Below are the code and all the weights of a small trained network. Each question names an input and a class and asks about switching units off, where a switched-off unit gives its printed mean instead of its output.

import numpy as np


def w(rows, s, z=0):
    codes = np.array(rows[::2]) - 128.0
    scale = np.full(codes.shape[1], s)
    scale[-1] = z or s
    return codes * scale


def norm(h):
    return h / np.sqrt((h * h).mean(-1, keepdims=True) + 1e-5)


def f(y):
    return y / 2 * (1 + np.tanh(0.7978845608 * (y + 0.044715 * y**3)))


def log_softmax(a):
    a = a - a.max(-1, keepdims=True)
    return a - np.log(np.exp(a).sum(-1, keepdims=True))


def net(x, mask):
    res = np.array(x, float).reshape(1, 4) / 4 @ E
    u = 0
    for l in range(3):
        y = f(norm(res) @ A[l][:, :-1].T + A[l][:, -1])
        res = res + np.where(mask[u : u + 10], y, B[l][:, -1]) @ B[l][:, :-1]
        u += 10
    return log_softmax(norm(res)[-1] @ U[:, :-1].T + U[:, -1])


A, B = {}, {}
E = w([
[105,136,115,103,132,251],'x0',
[142,184,203,81,119,137],'x1',
[116,115,129,123,55,128],'x2',
[129,125,129,130,127,126],'x3',
],0.0023)
A[0] = w([
[113,83,97,190,151,208,85],'0.n1',
[173,183,250,129,122,27,1],'0.n2',
[115,178,150,23,133,207,118],'0.n3',
[143,119,117,138,63,119,95],'0.n4',
[122,78,35,186,133,2,138],'0.n5',
[126,130,125,125,129,126,128],'0.n6',
[121,130,125,125,131,126,131],'0.n7',
[131,128,127,128,127,127,126],'0.n8',
[139,116,109,139,41,113,97],'0.n9',
[124,134,120,92,130,145,142],'0.n10',
],0.0031,0.0019)
B[0] = w([
[149,131,74,114,145,88,152],'0.n1',
[102,129,52,92,161,109,189],'0.n2',
[139,85,143,253,118,119,200],'0.n3',
[104,122,131,119,96,135,127],'0.n4',
[143,140,223,188,117,246,254],'0.n5',
[130,128,129,127,128,129,128],'0.n6',
[131,127,128,129,129,130,129],'0.n7',
[129,127,129,125,128,129,127],'0.n8',
[98,114,127,118,90,146,138],'0.n9',
[128,122,121,152,127,119,140],'0.n10',
],0.0036,0.0018)
A[1] = w([
[127,132,130,122,129,134,129],'1.n1',
[126,168,117,85,184,77,52],'1.n2',
[126,125,121,144,75,146,131],'1.n3',
[102,136,120,50,68,69,37],'1.n4',
[127,127,124,134,129,123,126],'1.n5',
[99,133,116,48,61,66,30],'1.n6',
[121,167,105,72,199,68,2],'1.n7',
[121,102,2,113,131,157,145],'1.n8',
[124,116,109,154,50,149,117],'1.n9',
[145,153,164,117,113,103,134],'1.n10',
],0.0052,0.0026)
B[1] = w([
[132,119,130,146,127,108,128],'1.n1',
[103,85,196,32,88,89,114],'1.n2',
[107,106,147,92,86,97,209],'1.n3',
[69,176,69,217,207,132,160],'1.n4',
[130,134,131,114,130,140,126],'1.n5',
[67,186,53,248,239,142,169],'1.n6',
[117,89,221,26,84,109,114],'1.n7',
[108,108,61,52,130,3,248],'1.n8',
[99,79,164,54,74,103,251],'1.n9',
[87,111,50,125,111,112,176],'1.n10',
],0.0025,0.0013)
A[2] = w([
[169,152,174,193,209,163,37],'2.n1',
[139,161,135,153,138,99,121],'2.n2',
[190,145,160,185,205,171,5],'2.n3',
[121,96,98,169,153,176,183],'2.n4',
[111,162,148,91,108,199,94],'2.n5',
[103,113,62,69,96,104,125],'2.n6',
[111,127,138,89,113,78,121],'2.n7',
[181,121,36,96,253,94,28],'2.n8',
[109,158,123,98,111,164,94],'2.n9',
[133,95,141,147,136,103,160],'2.n10',
],0.0047,0.0016)
B[2] = w([
[104,67,76,123,187,132,248],'2.n1',
[97,123,74,125,124,155,143],'2.n2',
[128,60,100,136,216,135,221],'2.n3',
[143,193,153,96,153,56,223],'2.n4',
[146,82,140,200,123,59,137],'2.n5',
[132,106,100,117,217,161,202],'2.n6',
[160,116,118,109,159,165,140],'2.n7',
[212,212,169,180,3,163,248],'2.n8',
[142,74,129,175,131,44,110],'2.n9',
[131,153,140,114,126,177,168],'2.n10',
],0.004,0.0014)
U = w([
[150,69,147,178,242,151,240],'0',
[107,78,205,169,26,138,212],'1',
[223,209,77,138,111,163,69],'2',
[106,58,43,34,98,138,9],'3',
[136,149,207,10,167,90,51],'4',
[49,211,94,156,132,91,116],'5',
],0.012,0.0013)

Each question gives the input, the list of numbers given to net, and the class t.
The units are the neurons (one row each of A and B). Each row of codes is followed by its name. A weight is (code - 128) times the scale printed after its matrix; where a second scale follows, it is the last column's (A, B and U).
mask holds one flag per neuron, layer by layer. A switched-off neuron (its flag False) gives its mean, the last column of its row in B, instead of its output. The means were averaged over made-up inputs and are rounded, as every weight is.
A unit's drop is (log p(t) with every unit on - log p(t) with that unit switched off) / (log p(t) with every unit on - log p(t) with every unit switched off).
The circuit of an input: a set's keep is (log p(t) with only the set's units on - log p(t) with every unit switched off) / (log p(t) with every unit on - log p(t) with every unit switched off). Starting from the 12 units with the biggest drops (on a tie, the unit counted first), units are removed one at a time, each time the one whose removal leaves the highest keep (on an exact tie, the one counted first), for as long as the keep stays at least 0.8.
units of the circuit, in order: the units of the circuit, biggest drop first
unit that matters most: the unit with the biggest drop
k most important neurons: the k neurons with the biggest drops, biggest first
k most important neurons of layer l: the k neurons of layer l with the biggest drops, biggest first
drop when u is switched off: that unit's drop, to one decimal
input [6,-2,-5,6], class 2: unit that matters most -> 0.n5
input [5,-1,-8,-2], class 2: 2 most important neurons -> (0.n5 2.n8)
input [-3,1,1,3], class 5: 4 most important neurons -> (0.n2 0.n3 1.n10 2.n6)
input [8,1,-1,-7], class 0: units of the circuit, in order -> (2.n8 2.n5)
input [6,-2,0,3], class 2: 3 most important neurons -> (0.n5 2.n8 0.n1)
input [5,-2,-7,-7], class 2: units of the circuit, in order -> (0.n5 2.n8)
input [-6,1,5,-2], class 5: units of the circuit, in order -> (0.n3 1.n6)
input [1,7,4,-4], class 1: 2 most important neurons -> (0.n3 0.n1)
input [2,-1,8,-8], class 3: 2 most important neurons -> (0.n5 2.n8)
input [3,1,2,-4], class 1: 2 most important neurons -> (0.n3 0.n2)
input [-7,2,-8,5], class 4: 2 most important neurons of layer 1 -> (1.n2 1.n7)
input [0,2,-4,-5], class 4: 2 most important neurons of layer 0 -> (0.n5 0.n2)
input [6,-4,0,1], class 2: 2 most important neurons -> (2.n8 0.n1)
input [-6,6,5,-3], class 5: unit that matters most -> 1.n6
input [2,6,1,5], class 1: 2 most important neurons of layer 1 -> (1.n6 1.n4)
input [-2,8,1,-2], class 5: 4 most important neurons -> (1.n6 1.n4 0.n5 1.n9)
input [-4,7,2,4], class 5: 2 most important neurons of layer 1 -> (1.n6 1.n4)
input [6,3,1,-6], class 1: 4 most important neurons of layer 1 -> (1.n6 1.n4 1.n9 1.n3)
input [-7,1,-7,-6], class 4: 2 most important neurons of layer 0 -> (0.n3 0.n2)
input [-2,6,2,-4], class 5: unit that matters most -> 1.n6
input [2,-3,-3,-5], class 2: drop when 2.n8 is switched off -> 0.4
input [3,-7,-2,2], class 2: drop when 2.n8 is switched off -> 0.5
input [8,-6,-3,-8], class 2: drop when 2.n8 is switched off -> 0.9
input [-2,3,2,-4], class 5: drop when 1.n6 is switched off -> 0.3
